(in the rows, 128 means zero)
Each row of numbers belongs to one of the objects below and depends on some of the facts about them. Some rows are named. Which object is each other row?

Some facts about the objects:
K_738 | nukonor f | skadra K_722 | faklem i
K_126 | nukonor a | skadra K_568 K_852 K_64 | faklem i
K_332 | nukonor a | skadra K_122 | faklem h
K_330 | nukonor c | skadra K_6 | faklem j
K_152 | nukonor e | faklem h
K_105 | nukonor g | skadra K_850 | faklem h
K_756 | nukonor b | faklem h
K_328 | nukonor c | skadra K_856 | faklem i
K_825 | nukonor b | faklem i
K_885 | nukonor a | faklem h
K_496 | nukonor a | skadra K_741 | faklem h
K_19 | nukonor d | faklem j
K_830 | nukonor g | faklem h
K_568 | nukonor e | skadra K_499 K_649 | faklem i
K_248 | nukonor c | skadra K_852 | faklem i
K_49 | nukonor f | faklem h
K_722 | nukonor a | skadra K_49 | faklem h
K_695 | nukonor a | faklem i
K_58 | nukonor a | skadra K_330 K_64 | faklem h
K_959 | nukonor c | faklem i
K_6 | nukonor d | faklem i
K_856 | nukonor a | faklem h
K_786 | nukonor b | skadra K_885 | faklem h
K_625 | nukonor f | skadra K_720 | faklem h
K_649 | nukonor c | faklem h
K_741 | nukonor c | faklem h
K_7 | nukonor c | skadra K_152 K_996 | faklem i
K_499 | nukonor b | faklem i
K_777 | nukonor a | skadra K_499 | faklem i
K_158 | nukonor f | faklem j
K_353 | nukonor a | skadra K_330 | faklem j
K_989 | nukonor g | faklem i
K_31 | nukonor b | skadra K_695 | faklem i
K_241 | nukonor b | skadra K_499 | faklem i
K_388 | nukonor e | faklem i
K_850 | nukonor b | skadra K_24 K_568 K_285 | faklem i
K_76 | nukonor c | skadra K_161 | faklem h
K_281 | nukonor f | skadra K_852 | faklem h
K_797 | nukonor b | skadra K_161 K_720 | faklem h
K_365 | nukonor a | skadra K_852 | faklem j
K_127 | nukonor a | skadra K_105 K_817 | faklem j
K_912 | nukonor a | skadra K_511 | faklem h
K_161 | nukonor e | faklem h
K_26 | nukonor a | faklem i
K_321 | nukonor b | skadra K_741 K_649 | faklem j
K_33 | nukonor a | skadra K_258 | faklem h
K_437 | nukonor e | skadra K_568 | faklem h
K_648 | nukonor a | skadra K_248 K_120 | faklem i
K_720 | nukonor a | skadra K_885 | faklem h
K_56 | nukonor d | faklem h
K_817 | nukonor a | skadra K_568 | faklem j
K_75 | nukonor e | skadra K_6 | faklem h
K_74 | nukonor a | faklem i
K_337 | nukonor d | faklem i
K_692 | nukonor b | skadra K_756 K_738 | faklem h
K_511 | nukonor a | skadra K_741 | faklem h
K_200 | nukonor a | faklem j
K_925 | nukonor c | faklem h
K_812 | nukonor c | skadra K_499 | faklem i
K_372 | nukonor b | faklem h
K_705 | nukonor a | faklem h
K_120 | nukonor b | skadra K_741 K_6 | faklem j
K_122 | nukonor c | faklem i
K_64 | nukonor a | faklem i
K_993 | nukonor e | skadra K_126 K_258 | faklem h
K_522 | nukonor a | skadra K_850 K_26 | faklem i
K_186 | nukonor a | skadra K_511 | faklem h
K_852 | nukonor a | faklem h
K_24 | nukonor a | faklem j
K_681 | nukonor b | faklem j
K_258 | nukonor b | skadra K_499 | faklem j
K_996 | nukonor a | skadra K_33 | faklem j
K_271 | nukonor c | skadra K_496 | faklem h
K_816 | nukonor c | skadra K_152 | faklem h
K_379 | nukonor f | faklem h
K_285 | nukonor b | faklem i

Known rows:
K_885: [109 129 157 116 114  88 129 133 118 120 127 134 119 115 116 112 130  99
 131 138 121 119 124 133 119 134 144 133 141 128 131 143]
K_248: [133 117  90 144 117 151 126 114 122 134 123 106 110 122 148 140 130 130
 119 118 140 120 139 128 148 140 125 134 125 109  95 135]
K_241: [137 101  81 147 117 151 131 105 138 127 106 112 108 136 163 119 143 121
 111 129 143 108 140 115 158 142 139 128 142 107  90 136]
K_56: [111 131 136 128 125 102 126 114 131 121 124 121 112 123 127 124 119 114
 123 142 122 129 130 127 117 123 136 128 150 143 132 140]
K_648: [132 120  89 122 125 144 126 104 125 120 116  92 111 125 165 124 130 126
 128 132 151 114 147 129 134 148 126 132 150 109  91 130]
K_328: [153  61  70 179 127 134 121  95  73 184 150  76 169 156  43 119  77  71
 123 138 136 138 189 132 161 126 156 105 141  80  65 174]
K_522: [128 118  85 124 121 144 127 108 127 121 118  91 113 124 155 129 130 127
 131 132 148 117 141 130 131 144 122 131 140 112  88 131]
K_74: [119 118  88 125 109 142 126 119 123 119 121  98 117 119 141 132 128 118
 131 129 146 122 130 136 127 145 121 130 130 113  89 136]
K_285: [114 101  69 159  91 155 121 125 142 120 115 124 113 126 132 138 136 117
 119 122 135 127 109 125 146 130 127 122 109 120  88 139]
K_925: [122 129 140 149 128 104 124 118 128 137 130 132 106 122 126 125 122 118
 121 122 115 127 131 121 136 122 137 134 139 133 135 134]
K_777: [132 121  91 123 126 145 127 105 125 119 118  92 113 123 163 126 128 125
 127 133 150 111 147 130 133 146 124 133 147 111  91 132]
K_741: [118 131 133 155 129 107 120 119 134 135 129 135 106 120 124 132 119 123
 123 122 114 131 125 118 131 118 128 132 132 138 134 132]
K_850: [123 101  74 155 102 154 127 118 140 122 111 117 110 131 144 130 139 118
 116 125 140 120 120 121 151 135 133 124 122 115  89 137]
K_64: [114 122  78 132 106 145 120 123 128 117 120 100 116 118 138 140 125 123
 136 125 144 128 124 135 123 139 115 129 121 121  87 132]
K_120: [143 101  97 158 111 129 122 110 148 109 106 146 131 144 161 123 120 123
 118 140 114 111 113 144 161 128 123 148 144 127 127 109]
K_337: [117 118  88 121 108 144 125 116 121 115 121  94 119 121 141 140 129 122
 122 133 144 127 128 138 125 145 125 128 129 115  94 145]
K_499: [120 101  71 156  99 153 125 123 141 123 110 120 113 131 138 135 138 120
 117 121 136 122 113 123 147 133 130 122 116 116  88 136]

Which object is each row?
No name comes twice in this set of rows, the named rows included.
[134 118 109 132 115 117 118 116 130 103 116 128 139 130 154 129 109 123
 133 143 122 119 116 159 134 133 112 151 144 129 125 109] => K_200
[139 100 100 156 103 126 122 116 145 109 108 149 135 143 153 122 118 121
 119 140 114 113 111 146 159 126 128 147 138 127 125 112] => K_681
[ 69 141 107 147  94 112 106 143 161 100 114 145 113 119 101 145 119 115
 143 133 117 150  83 127  92 108 111 121 112 170 124 129] => K_49
[110 119  77 128 106 146 124 117 130 114 120  96 117 123 140 144 125 125
 124 131 145 131 120 138 122 139 119 126 123 122  92 141] => K_6
[146 117 113 154 121 125 120 110 133 118 120 135 130 135 159 135 109 135
 122 130 115 116 124 151 152 129 114 155 138 122 130 107] => K_330
[107 122  84 149  87 152 117 140 129 122 129 119 112 108 127 160 136 130
 123 105 133 133  99 137 134 134 114 132  87 122  97 135] => K_122
[121 120  82 127 115 144 124 113 126 119 119  96 114 119 148 134 128 124
 131 130 148 120 133 131 126 143 120 129 131 115  89 131] => K_126
[137 125 175 123 133  93 139 114 112 139 131 135 109 123 138 105 136 110
 113 133 118 104 149 123 149 142 160 141 158 112 139 140] => K_76
[129 115  92 144 108 148 127 120 120 132 127 107 113 120 139 140 132 127
 119 116 138 121 132 130 144 141 128 133 118 106  96 137] => K_959
[123 121  94 143 108 123 113 123 138 101 118 131 141 128 141 140 103 125
 139 140 117 131 105 160 127 125 102 147 126 137 124 106] => K_24
[120  80  97 176 129  87 107 110  88 174 151 101 172 152   5 110  61  54
 143 153 115 159 161 132 124  99 148  95 144 121  98 170] => K_856

Now the same objects, written a new way:
Known rows:
K_817: [134 144 137  71  79 158  77 128  95 143  82 127  83  52 116 193 155  64
 186 125 162 124 185 116  91 150  95 117 125 157 161 131 186 115 115 132]
K_58: [166 103 112 171 123 190 197 129 182 124 135 102 113 129 115 128 114 153
  73 115 134 140 115 121 164 135 126 146 144 147 143  82 110 119 131 112]
K_258: [163 148 122  66 117 154  91  95 107 125  98 149  65 111 101 189 163  82
 153 147 125 117 151 146 100 123  89 113 150 112 167 154 178 118  81 197]
K_75: [164 122 127 197 124 160 192 118 170 120 112 111 143 127 152 108 131 173
  85 125 129 128 112 153 165 122 116 115 159 124 116  74  88 119 128  88]
K_830: [107 129 148 166 122 121 159 120 159 134 142 115 148 140 104  88 130 146
 130 147 162 132 132 112 109 111 145 160 106 128 134 148  92 125 114 123]
K_522: [ 91 119 125  48 106 149  98 165  63 123 145 121 137  95 122 160 103  95
 168 109 113 162 144  77 135 162 140 120 117 181 127 108 157 101 165  92]
K_332: [127 126 133 149 132 120 185 131 131 130 165 103 123 128 100  80 128 154
  88 134 169 120 125 102 135 128 125 162 104 132 121 128 107 147 124 105]
K_330: [171 164 125 152 112 138  87  99 175 169  64 141 102 103 165 184 153  79
 130 135 120 113 128 165 131  82  91  86 164  80 145 105 158 116  90 117]
K_777: [124 105 115  48 140 168  98 133  99  97 149 150 130 144 105 169  99 109
 137 124  94 165 112  97 146 149 157 131 145 155 147 122 146  92 144 169]
K_49: [153 146 130 177 130  71 172 145 106 130 139 122 156 101 126  64 122 119
 108 105 177  68 112 115  59 103 119 200 103 105 114 144  78 166 129 174]
K_705: [120 124 134 163 123 118 172 131 133 131 154 116 135 132 105  80 134 156
 106 133 161 121 137 119 115 129 127 155 107 132 122 139 103 147 126 125]
K_353: [191 137 123 150  89 166 120 123 168 147  86 132  95 100 120 181 189  91
 104 159 133 112 136 118 135 105 103 101 140 116 170  83 178 120 118  93]
K_281: [170 131 103 159 138 172 199 132 176  97 107  97 121 127 133 146  99 137
  93  82 132 148 130 117 136 149 122 167 151 137 133  91 110 137 149 138]
K_720: [ 76 116 129 179 139  68 146 121 171  99 151 114 112 177  97  83 175 205
 134 158 148 174 185 150 160 163 145 117  68 118 126 179 130 162 146  97]
K_989: [111 118 142 105 123 128  79 140 138 124 141 172 166 164 122 127 119 108
 140 168 114 144 115  98 137 106 175 106 126 129 135 143 123  97 150 140]
K_126: [146 102 114  69 124 207 105 145 129  97 117 151 132 150 120 170 101 109
 134 130  80 154 107 113 164 147 148 111 176 166 149 103 153  82 143 160]
K_271: [127 128 118 187 137 132 196 116 152 163 113  83 136 100 157 114  93 152
  84  93 133 134 108 122 149 117 118 134 131 132 102  96  95 139 125  67]

Which object is each row?
No name comes twice in this set of rows, the named rows included.
[140 136 154 135 140  96 152  98 131  85 140 144 128 163 116  88 140 159
 116 133 133 116 127 164 106 122 115 160 156  95 120 171  70 125  83 225] => K_152
[ 76 128 141 177 139  39 131 103 163  93 129 128 132 172 127  88 183 213
 153 148 150 163 171 176 147 148 133 102  92  94 103 187  88 159 126 118] => K_161
[119 138 161 159 137  73 172 133  86 159 172 115 142 123 128  37 131 140
  99 131 167  52 105 128  69  94 111 176  89  96  93 160  91 163 107 147] => K_756
[136 126 119 167 139 112 177 136 126 133 166  90 130 131 118  86 116 166
 106 114 155 134 128 132 110 130 110 164 112 132 103 134 112 164 121 117] => K_56
[100 124 132  63 111 147  71 137  94  97  90 166 145 131 172 169 103 102
 194 102  90 143 128 151 128 155 138  88 176 168 120 123 129  77 133 167] => K_568
[104 138 148 229 118 113 147 115 192 162  72 125 138 148 210 100 109 155
 126 102 149  85 110 196 102 104 115 112 146 130 102 110  86 124 105 118] => K_741
[186 140 129 159  95 172 110 122 164 176  71 122  96  83 157 179 176  88
  96 155 119  95 126 159 131  94  88  73 154 109 161  68 186 134 122  63] => K_120
[ 97 137 132 161 146  98 172 100 129 139 145 107 130 125 133 112  99 154
 107 110 144 130 115 136 128 122 126 154 117 107 103 151  81 138 114 125] => K_925
[179 164 107 114 103 119  93 138 123 126  85 125 106  79 115 194 183  75
 152 132 146 131 161 116  96 110 107 130 112  88 147 121 151 148 131 138] => K_158
[130 131 141  96 135 108  78 139 109 109 134 162 169 150 146 129 147 125
 149 138  92 135 104 143 149 123 150 102 145 110 102 129 121 111 150 131] => K_388

The same objects again, as new rows of numbers:
Named rows:
K_285: [137 149 129 126 115 163 143  80 131 108 102 128 125 165  94 173 101 154
 165 146  90 117 188  89 113 157 134 116]
K_365: [148 133 107  85 120 136 133  62 126 100  59 137 113 167 111 159 146 149
 135 188 107 111 149  77 118 139 134 103]
K_852: [157 119 136 110 135 131 149 108 116 124  64 141 132 122  85 183 102 137
 115 201  66 102 194  91 108 165 125 134]
K_271: [158  82 148  92 163 128 134 105 134 149  52 136 119 150  96 149 121 137
 148 202  87 112 181  75 114 143 136 131]
K_496: [162  93 143  97 155 127 140 103 136 151  52 129 122 134 103 157 113 138
 139 204  83 105 189  82 109 154 130 134]
K_332: [139  94 130  88 144 109 124 113 122 112  69 151 128 149  76 160 125 122
 129 193  80 135 172 110  95 122 127 145]
K_996: [146 152 105  91 107 136 132  69 117  79  78 151 123 161  90 178 140 141
 115 180 101 108 152  81 116 141 131 101]
K_511: [160  94 142  98 146 129 145 104 134 151  56 129 121 130  96 163 107 136
 138 204  76 104 189  86 108 157 129 139]
K_817: [154 148 107  94 110 141 130  66 128 106  80 132 119 150  96 167 139 145
 138 181 104  89 167  71 121 149 130  94]
K_127: [147 134 106  89 113 139 115  65 133 107  91 138 115 168  96 159 149 145
 150 172 115  90 170  67 116 138 128  89]
K_6: [132 126 114 115 120 149 188  65 117 131  56 116  99 154 129 160 102 145
 160 166  82 142 181 107 128 173 126 162]
K_797: [139  38 132 100 144 116 136 117 155 124  77 128 117 140  56 148 131 134
 123 172  81 145 188 125  82 114 148  97]
K_158: [129 127  84  83  95 128 142  69 133 101  64 138 103 126  85 167 136 134
 143 181  84 121 143  97 111 125 133 123]
K_258: [146 158 102  96 105 148 130  69 118  89  81 144 120 146  92 181 133 147
 117 177  98  96 155  67 123 151 133  96]
K_19: [119 114  82  84  98 118 152  66 116 107  63 138 101 136 103 167 146 118
 137 175  87 123 160 112 118 132 120 129]
K_825: [124 125 121 112 123 155 139  84 135  97  86 128 124 157  95 154 112 148
 162 155  82 165 152 114 100 133 136 149]
K_56: [117  75 124  89 127 102 155 107 114 127  75 145 111 143  84 174 123 110
 133 180  82 127 186 122 111 138 122 151]

Which object is each row?
No name comes twice in this set of rows, the named rows included.
[141  75 139  91 150 111 155 103 123 153  42 145  94 153 103 149 122 132
 149 205  89 119 198  84 120 148 138 145] => K_75
[163 117 141 115 136 140 156 106 129 150  47 128 133 107  90 170  98 137
 138 205  61 103 195  78 121 160 125 136] => K_741
[138 165 123 132 109 167 147  80 115  96  97 136 129 160  97 184  90 157
 137 150  82 123 178  95 117 168 130 126] => K_499
[142 156 126 125 126 161 156  76 125 108  71 127 125 164 113 165 101 168
 156 169  82 130 170  90 113 168 127 142] => K_64
[155 124 141 113 131 141 138 112 124 131  71 138 134 130  81 174 104 136
 132 197  75  92 203  75 117 163 129 120] => K_649
[139 101 138  94 137 120 135 104 121 127  93 144 127 151  87 175 117 117
 132 173 102  92 215  90 107 166 119 107] => K_105
[103 113 110 104 113 137 163  68 117 107  89 129  97 182 104 158 118 133
 158 153  91 160 176 135 108 140 126 162] => K_337
[ 98 137 113  93 112 139 133  85 145 125 107 127 117 136  91 141 103 128
 208 157  88 154 160 119 111 124 126 165] => K_738
[147 121 131 109 155 157 140  70 142 117  64 122 106 198 128 139 121 167
 171 170 106 144 170  87 113 147 139 137] => K_648
[136 144 136 112 138 147 122  81 111  70  98 153 121 213  94 153 129 164
 143 156 105 153 159  86 106 132 145 135] => K_7
[142 107 143  91 147 117 119 116 111  97  88 161 131 165  73 168 126 135
 109 192  88 130 172  93 102 131 138 137] => K_816
[137 131 133 110 129 155 129  79 134 104 111 133 117 198  98 154 120 155
 168 151 115 125 190  88 110 142 136 119] => K_522
[145 142 134 117 141 154 147  76 124 105  69 127 115 180 115 146 109 169
 160 168  92 141 168  85 113 151 139 136] => K_248

